Here is a tiny trained network, its code and every weight. The questions are about switching its units off for an input and a class, where a switched-off unit gives its printed mean instead of its output.

import numpy as np


def w(rows, s, z=0):
    codes = np.array(rows[::2]) - 128.0
    scale = np.full(codes.shape[1], s)
    scale[-1] = z or s
    return codes * scale


def f(y):
    return np.maximum(y, 0)


def log_softmax(a):
    a = a - a.max(-1, keepdims=True)
    return a - np.log(np.exp(a).sum(-1, keepdims=True))


def net(x, mask):
    res = np.array(x, float).reshape(1, 4) / 4 @ E
    y = f(res @ A[0][:, :-1].T + A[0][:, -1])
    res = res + np.where(mask, y, B[0][:, -1]) @ B[0][:, :-1]
    return log_softmax(res[-1] @ U[:, :-1].T + U[:, -1])


A, B = {}, {}
E = w([
[183,206,160,143,184,50],'x0',
[105,106,203,179,102,144],'x1',
[132,117,108,177,203,192],'x2',
[160,184,81,185,2,152],'x3',
],0.012)
A[0] = w([
[144,167,182,140,135,104,106],'N1',
[160,160,205,180,139,65,96],'N2',
[116,106,213,154,141,84,175],'N3',
[164,182,201,147,131,104,169],'N4',
[136,117,93,184,99,207,165],'N5',
[164,175,47,80,152,172,146],'N6',
[84,69,124,181,117,220,90],'N7',
[48,54,185,63,120,131,54],'N8',
[137,118,97,122,150,112,67],'N9',
[148,113,133,127,127,127,56],'N10',
[116,108,131,122,126,116,73],'N11',
[110,112,150,110,102,112,47],'N12',
[165,142,67,97,176,135,76],'N13',
[151,185,45,106,135,115,166],'N14',
[148,114,96,111,164,116,73],'N15',
[103,52,80,79,157,132,252],'N16',
[111,163,248,169,149,91,103],'N17',
[172,136,102,105,177,112,98],'N18',
[121,171,46,124,161,157,127],'N19',
[129,68,100,190,113,203,60],'N20',
[108,138,153,154,132,85,73],'N21',
[143,235,64,138,51,49,104],'N22',
[115,113,196,118,135,88,99],'N23',
[172,157,108,146,90,101,40],'N24',
],0.013,0.0039)
B[0] = w([
[174,148,94,130,156,135,185],'N1',
[207,218,115,109,198,143,222],'N2',
[158,126,132,99,199,170,215],'N3',
[199,187,140,122,164,155,214],'N4',
[41,202,150,254,87,184,225],'N5',
[92,133,107,175,91,46,195],'N6',
[56,126,133,165,163,205,233],'N7',
[115,27,186,23,125,167,217],'N8',
[110,108,116,141,162,92,147],'N9',
[110,153,153,116,133,123,128],'N10',
[135,113,111,111,130,136,137],'N11',
[155,110,130,124,120,167,149],'N12',
[102,117,88,146,137,64,182],'N13',
[130,145,133,165,73,76,196],'N14',
[82,131,112,133,170,83,163],'N15',
[46,66,141,90,111,85,225],'N16',
[160,170,109,114,253,178,232],'N17',
[129,147,121,138,162,65,187],'N18',
[96,136,116,170,99,71,182],'N19',
[23,173,161,180,177,192,212],'N20',
[148,136,109,128,139,118,159],'N21',
[227,131,126,148,6,164,253],'N22',
[138,117,139,111,203,125,190],'N23',
[152,109,148,98,76,148,178],'N24',
],0.0082,0.013)
U = w([
[15,147,125,186,130,233,109],'0',
[81,144,66,141,136,9,124],'1',
[165,181,110,102,222,127,224],'2',
[75,17,153,2,147,154,5],'3',
[180,165,94,134,10,127,146],'4',
],0.0097,0.0012)

Each question gives the input, the list of numbers given to net, and the class t.
The units are the neurons (one row each of A and B). Each row of codes is followed by its name. A weight is (code - 128) times the scale printed after its matrix; where a second scale follows, it is the last column's (A, B and U).
mask holds one flag per neuron, in row order. A switched-off neuron (its flag False) gives its mean, the last column of its row in B, instead of its output. The means were averaged over made-up inputs and are rounded, as every weight is.
A unit's drop is (log p(t) with every unit on - log p(t) with that unit switched off) / (log p(t) with every unit on - log p(t) with every unit switched off).
The circuit of an input: a set's keep is (log p(t) with only the set's units on - log p(t) with every unit switched off) / (log p(t) with every unit on - log p(t) with every unit switched off). Starting from the 12 units with the biggest drops (on a tie, the unit counted first), units are removed one at a time, each time the one whose removal leaves the highest keep (on an exact tie, the one counted first), for as long as the keep stays at least 0.8.
circuit, biggest first: the units of the circuit, biggest drop first
top k neurons: the k neurons with the biggest drops, biggest first
drop when u is switched off: that unit's drop, to one decimal
input [-7,-8,5,-5], class 1: top 3 neurons -> N6; N19; N13
input [5,-1,-6,3], class 4: circuit, biggest first -> N22
input [-3,-1,-1,7], class 4: top 2 neurons -> N22; N17
input [-1,6,4,-4], class 3: circuit, biggest first -> N8; N5
input [-1,4,4,-4], class 3: circuit, biggest first -> N5; N8
input [1,5,-7,-4], class 2: top 3 neurons -> N17; N2; N16
input [-7,-8,3,-5], class 3: top 2 neurons -> N8; N16
input [-1,-5,2,-8], class 3: drop when N8 is switched off -> 0.2
input [-4,-6,2,-8], class 3: drop when N8 is switched off -> 0.1
input [8,-8,6,5], class 4: drop when N22 is switched off -> 1.1
input [-5,-5,-1,7], class 4: drop when N22 is switched off -> 3.0
